Below is a small trained network, with its code and all its weights. Each question gives an input and a class and asks what happens when units are switched off, that is, made to give their printed mean instead of their output.

import numpy as np


def w(rows, s, z=0):
    codes = np.array(rows[::2]) - 128.0
    scale = np.full(codes.shape[1], s)
    scale[-1] = z or s
    return codes * scale


def f(y):
    return y / 2 * (1 + np.tanh(0.7978845608 * (y + 0.044715 * y**3)))


def log_softmax(a):
    a = a - a.max(-1, keepdims=True)
    return a - np.log(np.exp(a).sum(-1, keepdims=True))


def net(x, mask):
    res = np.array(x, float).reshape(1, 7) / 4 @ E
    y = f(res @ A[0][:, :-1].T + A[0][:, -1])
    res = res + np.where(mask, y, B[0][:, -1]) @ B[0][:, :-1]
    return log_softmax(res[-1] @ U[:, :-1].T + U[:, -1])


A, B = {}, {}
E = w([
[157,127,157,151,130,119,142,130,185,128,84],'x0',
[113,199,210,207,107,58,60,74,57,187,108],'x1',
[180,49,176,223,91,169,203,203,76,215,169],'x2',
[86,138,129,128,120,144,140,133,125,128,140],'x3',
[133,193,4,255,177,106,203,123,139,163,113],'x4',
[65,82,121,125,172,60,118,183,209,224,194],'x5',
[71,46,153,193,241,132,143,79,116,77,72],'x6',
],0.0099)
A[0] = w([
[106,177,171,196,70,62,84,105,71,113,86,143],'neuron 0',
[104,204,99,80,161,137,90,114,176,101,105,55],'neuron 1',
[152,54,72,105,154,207,156,129,180,34,146,41],'neuron 2',
[177,180,106,86,85,121,127,150,147,132,186,63],'neuron 3',
[152,180,138,113,34,74,105,156,130,134,162,119],'neuron 4',
[125,36,102,137,179,137,159,73,92,90,76,82],'neuron 5',
[73,77,116,166,147,88,121,165,102,57,80,40],'neuron 6',
[171,162,149,129,95,180,158,90,101,81,115,70],'neuron 7',
[89,39,184,161,222,125,118,64,109,92,154,142],'neuron 8',
[162,112,197,168,161,171,181,173,66,201,162,118],'neuron 9',
[151,35,180,62,66,142,43,128,157,90,132,120],'neuron 10',
[115,167,94,96,157,149,92,76,154,91,111,79],'neuron 11',
[107,91,183,105,91,156,74,118,106,153,101,82],'neuron 12',
[80,175,122,102,182,89,99,58,132,121,118,68],'neuron 13',
[154,191,2,219,125,108,170,112,139,134,128,155],'neuron 14',
[172,159,90,55,128,187,195,204,157,102,152,88],'neuron 15',
[104,92,132,95,190,53,116,152,187,212,195,235],'neuron 16',
[107,87,193,99,87,136,113,151,134,97,137,1],'neuron 17',
[162,146,102,114,98,221,164,98,41,94,39,11],'neuron 18',
[159,61,146,168,78,200,212,156,76,146,129,50],'neuron 19',
],0.0099,0.0015)
B[0] = w([
[127,165,160,221,173,95,104,132,28,86,126,223],'neuron 0',
[247,90,54,170,120,193,43,117,228,149,154,193],'neuron 1',
[100,189,177,254,144,105,87,67,17,15,121,219],'neuron 2',
[163,151,150,86,33,141,165,128,128,161,122,199],'neuron 3',
[145,176,186,91,56,164,176,121,89,146,115,208],'neuron 4',
[146,162,196,75,97,179,162,157,146,157,86,189],'neuron 5',
[136,140,150,57,93,165,145,140,159,168,97,168],'neuron 6',
[76,76,76,119,98,7,166,221,187,191,47,185],'neuron 7',
[199,148,199,43,27,154,194,136,125,97,59,213],'neuron 8',
[211,141,89,127,115,140,47,77,176,101,206,242],'neuron 9',
[102,100,100,72,218,154,185,96,120,131,157,245],'neuron 10',
[159,93,29,157,98,160,81,134,171,97,162,183],'neuron 11',
[96,134,99,154,218,138,163,96,103,162,154,187],'neuron 12',
[190,135,154,150,132,168,47,132,135,208,110,190],'neuron 13',
[70,138,146,12,205,123,213,38,162,208,192,252],'neuron 14',
[131,208,197,178,130,98,143,78,96,62,85,223],'neuron 15',
[34,99,99,211,107,54,113,244,128,93,55,247],'neuron 16',
[106,93,60,59,214,143,173,67,95,163,125,190],'neuron 17',
[38,36,44,153,90,29,134,193,151,118,84,213],'neuron 18',
[180,73,111,153,118,154,33,119,189,102,233,241],'neuron 19',
],0.0078,0.015)
U = w([
[213,71,82,133,113,172,35,92,172,141,145,109],'0',
[110,92,97,72,231,137,210,42,119,186,119,118],'1',
[75,52,85,142,87,56,131,205,135,146,64,93],'2',
[142,200,182,190,145,106,99,60,40,96,88,253],'3',
[183,160,182,67,9,174,191,126,122,159,75,35],'4',
],0.011,0.0019)

Each question gives the input, the list of numbers given to net, and the class t.
The units are the neurons (one row each of A and B). Each row of codes is followed by its name. A weight is (code - 128) times the scale printed after its matrix; where a second scale follows, it is the last column's (A, B and U).
mask holds one flag per neuron, in row order. A switched-off neuron (its flag False) gives its mean, the last column of its row in B, instead of its output. The means were averaged over made-up inputs and are rounded, as every weight is.
A unit's drop is (log p(t) with every unit on - log p(t) with that unit switched off) / (log p(t) with every unit on - log p(t) with every unit switched off).
The circuit of an input: a set's keep is (log p(t) with only the set's units on - log p(t) with every unit switched off) / (log p(t) with every unit on - log p(t) with every unit switched off). Starting from the 12 units with the biggest drops (on a tie, the unit counted first), units are removed one at a time, each time the one whose removal leaves the highest keep (on an exact tie, the one counted first), for as long as the keep stays at least 0.8.
units of the circuit, in order: the units of the circuit, biggest drop first
top k neurons: the k neurons with the biggest drops, biggest first
drop of u: that unit's drop, to one decimal
input [1,3,0,5,6,-5,7], class 4: top 3 neurons => [neuron 8; neuron 5; neuron 10]
input [-4,1,-1,2,-4,-6,5], class 2: units of the circuit, in order => [neuron 18]
input [-5,5,4,-8,1,6,3], class 2: top 2 neurons => [neuron 16; neuron 2]
input [0,8,-4,-8,-2,-8,3], class 2: top 3 neurons => [neuron 18; neuron 7; neuron 2]
input [1,2,-5,-8,-1,-5,-4], class 0: top 3 neurons => [neuron 1; neuron 16; neuron 11]
input [8,1,-5,-1,-6,-4,-1], class 1: top 3 neurons => [neuron 10; neuron 19; neuron 9]
input [-2,0,-5,5,7,-2,1], class 1: top 2 neurons => [neuron 14; neuron 19]
input [-2,-8,-7,-6,6,2,6], class 3: top 2 neurons => [neuron 2; neuron 19]
input [6,3,0,-3,-8,7,-2], class 1: top 2 neurons => [neuron 10; neuron 17]
input [-1,-4,-8,5,3,7,6], class 0: top 2 neurons => [neuron 1; neuron 13]
input [0,-7,6,5,-1,5,0], class 3: top 2 neurons => [neuron 2; neuron 15]
input [-2,0,1,2,6,2,-5], class 1: top 2 neurons => [neuron 14; neuron 8]
input [-3,-2,6,-7,7,8,3], class 2: top 2 neurons => [neuron 16; neuron 10]
input [3,4,0,-5,3,4,-5], class 4: units of the circuit, in order => [neuron 4]
input [7,-1,-1,6,-5,-4,8], class 4: top 2 neurons => [neuron 8; neuron 5]
input [-3,-8,4,-1,4,7,5], class 3: drop of neuron 2 => 0.8
input [-4,-7,2,8,0,6,8], class 4: drop of neuron 8 => 0.8
input [-7,-8,7,6,0,-2,-7], class 3: drop of neuron 1 => 0.2
